Below are the code and all the weights of a small trained network. Each question names an input and a class and asks about switching units off, where a switched-off unit gives its printed mean instead of its output.

import numpy as np


def w(rows, s, z=0):
    codes = np.array(rows[::2]) - 128.0
    scale = np.full(codes.shape[1], s)
    scale[-1] = z or s
    return codes * scale


def norm(h):
    return h / np.sqrt((h * h).mean(-1, keepdims=True) + 1e-5)


def f(y):
    return np.maximum(y, 0)


def log_softmax(a):
    a = a - a.max(-1, keepdims=True)
    return a - np.log(np.exp(a).sum(-1, keepdims=True))


def net(x, mask):
    res = np.array(x, float).reshape(1, 8) / 4 @ E
    u = 0
    for l in range(3):
        y = f(norm(res) @ A[l][:, :-1].T + A[l][:, -1])
        res = res + np.where(mask[u : u + 4], y, B[l][:, -1]) @ B[l][:, :-1]
        u += 4
    return log_softmax(norm(res)[-1] @ U[:, :-1].T + U[:, -1])


A, B = {}, {}
E = w([
[86,88,16,79,143,170,119,77,208],'x0',
[153,132,88,169,105,43,178,39,80],'x1',
[151,124,158,125,111,219,141,108,90],'x2',
[138,89,72,177,236,122,117,159,141],'x3',
[125,77,132,117,159,158,56,178,68],'x4',
[186,172,75,212,125,150,191,145,106],'x5',
[153,166,87,90,181,147,249,106,183],'x6',
[191,149,35,86,117,63,142,194,76],'x7',
],0.011)
A[0] = w([
[134,170,173,127,66,193,141,134,152,17],'0.n0',
[142,94,78,10,150,144,107,150,116,1],'0.n1',
[155,167,166,94,65,95,122,142,58,102],'0.n2',
[107,115,94,134,74,113,156,31,142,45],'0.n3',
],0.014,0.005)
B[0] = w([
[107,182,153,39,105,158,160,163,52,201],'0.n0',
[33,183,140,96,62,181,90,202,117,233],'0.n1',
[138,148,148,248,134,126,106,49,96,254],'0.n2',
[197,187,139,46,158,186,119,10,160,241],'0.n3',
],0.013,0.0063)
A[1] = w([
[113,20,190,208,58,133,152,63,128,34],'1.n0',
[143,43,191,145,199,186,65,97,138,118],'1.n1',
[86,172,254,109,195,93,189,159,232,130],'1.n2',
[60,141,181,84,66,148,181,214,156,1],'1.n3',
],0.0095,0.0064)
B[1] = w([
[83,172,176,50,128,73,38,153,134,183],'1.n0',
[254,134,72,89,123,63,204,98,137,234],'1.n1',
[118,166,87,55,163,106,101,65,233,254],'1.n2',
[121,101,144,74,172,134,129,245,128,221],'1.n3',
],0.0099,0.0041)
A[2] = w([
[135,26,101,194,205,111,106,168,105,30],'2.n0',
[131,124,122,119,74,37,6,135,141,153],'2.n1',
[188,99,86,175,153,84,144,99,103,206],'2.n2',
[141,135,169,103,133,91,143,136,194,249],'2.n3',
],0.012,0.0012)
B[2] = w([
[207,202,125,96,122,181,221,200,198,182],'2.n0',
[94,3,60,129,197,124,114,192,127,253],'2.n1',
[121,88,55,152,122,98,145,176,147,244],'2.n2',
[171,144,54,74,247,147,99,109,57,213],'2.n3',
],0.011,0.0057)
U = w([
[105,86,164,196,107,64,73,121,56,139],'0',
[58,87,129,150,88,121,139,89,151,37],'1',
[170,174,86,93,167,99,187,25,154,180],'2',
[169,123,68,205,146,94,218,197,121,167],'3',
[70,90,118,32,173,148,109,204,160,145],'4',
[85,93,174,173,76,103,171,127,206,2],'5',
[104,168,250,116,72,184,128,97,86,101],'6',
],0.018,0.0086)

Each question gives the input, the list of numbers given to net, and the class t.
The units are the neurons (one row each of A and B). Each row of codes is followed by its name. A weight is (code - 128) times the scale printed after its matrix; where a second scale follows, it is the last column's (A, B and U).
mask holds one flag per neuron, layer by layer. A switched-off neuron (its flag False) gives its mean, the last column of its row in B, instead of its output. The means were averaged over made-up inputs and are rounded, as every weight is.
A unit's drop is (log p(t) with every unit on - log p(t) with that unit switched off) / (log p(t) with every unit on - log p(t) with every unit switched off).
The circuit of an input: a set's keep is (log p(t) with only the set's units on - log p(t) with every unit switched off) / (log p(t) with every unit on - log p(t) with every unit switched off). Starting from all 12 units, units are removed one at a time, each time the one whose removal leaves the highest keep (on an exact tie, the one counted first), for as long as the keep stays at least 0.8.
units of the circuit, in order: the units of the circuit, biggest drop first
most important unit: the unit with the biggest drop
k most important neurons: the k neurons with the biggest drops, biggest first
top k neurons in layer l: the k neurons of layer l with the biggest drops, biggest first
drop when u is switched off: that unit's drop, to one decimal
input [0,0,7,8,3,-7,5,-8], class 2: units of the circuit, in order : (1.n1)
input [7,5,-6,-2,7,-1,-5,-6], class 2: top 2 neurons in layer 0 : (0.n3; 0.n1)
input [-2,0,6,8,-6,-4,-6,-8], class 2: 2 most important neurons : (1.n1; 0.n1)
input [4,1,5,-8,7,-4,-5,-1], class 0: 3 most important neurons : (0.n2; 2.n1; 0.n3)
input [6,7,-7,-5,7,1,-1,5], class 4: 3 most important neurons : (2.n1; 0.n1; 1.n1)
input [6,-2,8,6,-3,1,-8,-3], class 3: 2 most important neurons : (1.n1; 0.n3)
input [7,6,7,-1,6,-8,3,2], class 6: units of the circuit, in order : (0.n1; 0.n3; 2.n1)
input [-2,2,-6,-1,-6,1,-1,3], class 3: top 2 neurons in layer 0 : (0.n2; 0.n0)
input [6,-8,3,8,7,4,-6,-7], class 3: 2 most important neurons : (1.n1; 2.n0)
input [8,-2,-5,-2,-7,-8,-3,-6], class 2: units of the circuit, in order : (0.n3; 0.n1)
input [-1,-4,2,-1,-7,-2,3,-5], class 4: top 2 neurons in layer 1 : (1.n3; 1.n1)
input [5,4,6,-1,3,-6,7,1], class 4: 3 most important neurons : (0.n1; 0.n2; 1.n1)
input [8,5,6,-5,3,-6,6,4], class 4: 2 most important neurons : (0.n1; 0.n2)
input [-2,8,-8,-1,2,-5,1,1], class 3: units of the circuit, in order : (2.n1)
input [3,-5,-6,2,-5,-4,6,-7], class 2: units of the circuit, in order : (0.n1; 2.n1)
input [-8,-6,-7,-8,3,4,6,5], class 0: top 3 neurons in layer 0 : (0.n2; 0.n3; 0.n1)
input [-3,-4,2,-6,3,-5,0,8], class 0: top 2 neurons in layer 0 : (0.n2; 0.n3)
input [-8,7,-4,-3,7,0,4,-8], class 0: drop when 0.n3 is switched off : 0.2
input [5,3,5,-8,5,7,-8,8], class 0: drop when 0.n2 is switched off : 0.3
input [-7,-4,-5,-5,-2,7,-5,8], class 0: drop when 0.n2 is switched off : 0.8
input [-4,1,4,-1,-8,-8,-2,5], class 0: drop when 1.n0 is switched off : 0.0
input [-2,2,-1,6,-3,-6,2,3], class 4: most important unit : 0.n3
